Below is a small trained network, with its code and all its weights. Each question gives an input and a class and asks what happens when units are switched off, that is, made to give their printed mean instead of their output.

import numpy as np


def w(rows, s, z=0):
    codes = np.array(rows[::2]) - 128.0
    scale = np.full(codes.shape[1], s)
    scale[-1] = z or s
    return codes * scale


def norm(h):
    return h / np.sqrt((h * h).mean(-1, keepdims=True) + 1e-5)


def f(y):
    return y / 2 * (1 + np.tanh(0.7978845608 * (y + 0.044715 * y**3)))


def log_softmax(a):
    a = a - a.max(-1, keepdims=True)
    return a - np.log(np.exp(a).sum(-1, keepdims=True))


def net(x, mask):
    res = np.array(x, float).reshape(1, 4) / 4 @ E
    u = 0
    for l in range(2):
        y = f(norm(res) @ A[l][:, :-1].T + A[l][:, -1])
        res = res + np.where(mask[u : u + 15], y, B[l][:, -1]) @ B[l][:, :-1]
        u += 15
    return log_softmax(norm(res)[-1] @ U[:, :-1].T + U[:, -1])


A, B = {}, {}
E = w([
[152,71,124,36,89,99],'x0',
[62,174,129,73,152,167],'x1',
[254,232,66,64,156,108],'x2',
[126,138,153,85,2,162],'x3',
],0.0062)
A[0] = w([
[224,96,128,167,136,106,53],'L0N1',
[109,102,125,140,138,104,102],'L0N2',
[122,43,130,57,188,109,1],'L0N3',
[74,118,133,187,134,137,57],'L0N4',
[66,81,132,180,253,123,217],'L0N5',
[120,115,135,115,127,124,107],'L0N6',
[196,120,130,167,108,114,63],'L0N7',
[109,131,109,113,115,136,116],'L0N8',
[141,197,126,183,170,151,65],'L0N9',
[143,170,114,186,110,140,38],'L0N10',
[130,207,136,195,160,144,67],'L0N11',
[100,93,137,192,166,119,80],'L0N12',
[113,165,133,47,154,131,75],'L0N13',
[48,87,133,164,66,144,99],'L0N14',
[110,135,131,65,136,139,98],'L0N15',
],0.017,0.007)
B[0] = w([
[222,59,81,110,102,117,162],'L0N1',
[90,74,152,107,156,120,140],'L0N2',
[45,85,42,81,110,5,151],'L0N3',
[190,74,150,109,165,204,166],'L0N4',
[75,142,19,224,184,109,249],'L0N5',
[116,134,140,127,128,106,129],'L0N6',
[212,72,137,99,147,98,146],'L0N7',
[114,145,130,97,113,129,132],'L0N8',
[151,218,186,160,146,70,164],'L0N9',
[111,76,222,69,180,79,134],'L0N10',
[121,182,201,114,201,69,166],'L0N11',
[127,63,171,42,229,210,173],'L0N12',
[131,150,80,68,160,190,153],'L0N13',
[123,105,196,220,57,181,210],'L0N14',
[102,135,113,69,134,146,144],'L0N15',
],0.029,0.015)
A[1] = w([
[160,125,166,125,78,180,74],'L1N1',
[219,94,107,117,71,121,45],'L1N2',
[114,129,139,61,133,122,115],'L1N3',
[130,128,69,159,147,155,3],'L1N4',
[111,164,215,112,59,106,106],'L1N5',
[107,142,126,59,104,167,93],'L1N6',
[121,198,107,200,102,114,16],'L1N7',
[111,141,117,53,108,178,35],'L1N8',
[118,145,134,170,122,114,48],'L1N9',
[101,160,159,122,2,145,62],'L1N10',
[109,85,148,130,169,109,109],'L1N11',
[164,110,125,126,103,116,55],'L1N12',
[136,152,156,119,117,101,116],'L1N13',
[104,101,135,177,110,208,54],'L1N14',
[143,122,127,173,123,109,102],'L1N15',
],0.025,0.0039)
B[1] = w([
[66,161,73,101,122,29,194],'L1N1',
[221,65,76,97,133,131,204],'L1N2',
[163,161,142,136,89,173,150],'L1N3',
[131,155,223,113,49,95,185],'L1N4',
[142,143,211,74,79,74,190],'L1N5',
[124,173,123,104,102,187,162],'L1N6',
[151,126,96,153,194,145,161],'L1N7',
[120,183,99,105,124,186,166],'L1N8',
[138,135,115,128,150,153,149],'L1N9',
[36,82,148,8,157,76,203],'L1N10',
[148,208,119,157,2,150,176],'L1N11',
[157,94,110,102,163,127,152],'L1N12',
[135,106,166,170,81,165,140],'L1N13',
[140,60,151,133,131,206,248],'L1N14',
[114,145,116,99,159,177,162],'L1N15',
],0.039,0.013)
U = w([
[136,219,106,213,230,87,54],'0',
[40,53,186,33,99,108,118],'1',
[95,55,156,225,124,245,210],'2',
[34,104,21,166,104,48,29],'3',
[234,55,82,86,125,89,254],'4',
[126,205,94,61,107,225,191],'5',
[176,173,248,112,125,72,17],'6',
],0.016,0.0014)

Each question gives the input, the list of numbers given to net, and the class t.
The units are the neurons (one row each of A and B). Each row of codes is followed by its name. A weight is (code - 128) times the scale printed after its matrix; where a second scale follows, it is the last column's (A, B and U).
mask holds one flag per neuron, layer by layer. A switched-off neuron (its flag False) gives its mean, the last column of its row in B, instead of its output. The means were averaged over made-up inputs and are rounded, as every weight is.
A unit's drop is (log p(t) with every unit on - log p(t) with that unit switched off) / (log p(t) with every unit on - log p(t) with every unit switched off).
The circuit of an input: a set's keep is (log p(t) with only the set's units on - log p(t) with every unit switched off) / (log p(t) with every unit on - log p(t) with every unit switched off). Starting from the 12 units with the biggest drops (on a tie, the unit counted first), units are removed one at a time, each time the one whose removal leaves the highest keep (on an exact tie, the one counted first), for as long as the keep stays at least 0.8.
units of the circuit, in order: the units of the circuit, biggest drop first
k most important neurons: the k neurons with the biggest drops, biggest first
k most important neurons of layer l: the k neurons of layer l with the biggest drops, biggest first
drop when u is switched off: that unit's drop, to one decimal
input [-5,-6,2,5], class 4: units of the circuit, in order -> [L0N7]
input [-1,-3,-1,-5], class 0: 2 most important neurons of layer 0 -> [L0N14 L0N5]
input [-3,8,2,2], class 5: 2 most important neurons -> [L0N13 L0N5]
input [-2,-6,-4,3], class 2: 2 most important neurons of layer 0 -> [L0N12 L0N4]
input [-6,-4,6,5], class 6: 4 most important neurons -> [L0N11 L0N5 L0N10 L0N9]
input [-2,5,6,-1], class 6: 2 most important neurons -> [L0N5 L0N9]
input [3,2,1,7], class 5: 2 most important neurons of layer 0 -> [L0N14 L0N5]
input [-6,-8,0,0], class 4: 3 most important neurons -> [L0N1 L0N7 L1N4]
input [4,-6,-4,-4], class 3: 2 most important neurons -> [L0N3 L1N14]
input [4,7,3,-6], class 3: 3 most important neurons -> [L0N3 L0N12 L0N5]
input [-6,2,-6,-8], class 2: 3 most important neurons of layer 0 -> [L0N12 L0N4 L0N3]
input [-7,-7,-2,1], class 2: 2 most important neurons -> [L1N1 L1N5]
input [2,-7,-3,-2], class 4: 2 most important neurons of layer 0 -> [L0N1 L0N7]
input [6,1,1,-4], class 3: units of the circuit, in order -> [L0N3]
input [1,2,8,-5], class 0: 2 most important neurons -> [L0N9 L0N12]
input [1,6,1,-2], class 5: 2 most important neurons -> [L0N13 L0N15]
input [-1,-2,3,-2], class 4: 2 most important neurons -> [L0N1 L0N5]
input [-1,6,5,-3], class 0: 2 most important neurons of layer 0 -> [L0N9 L0N12]
input [8,7,8,-5], class 5: drop when L1N3 is switched off -> 0.0
input [0,1,-1,-4], class 0: units of the circuit, in order -> [L0N5]
input [1,2,1,5], class 5: drop when L1N8 is switched off -> 0.1
input [-8,-1,0,2], class 6: drop when L0N10 is switched off -> 0.3
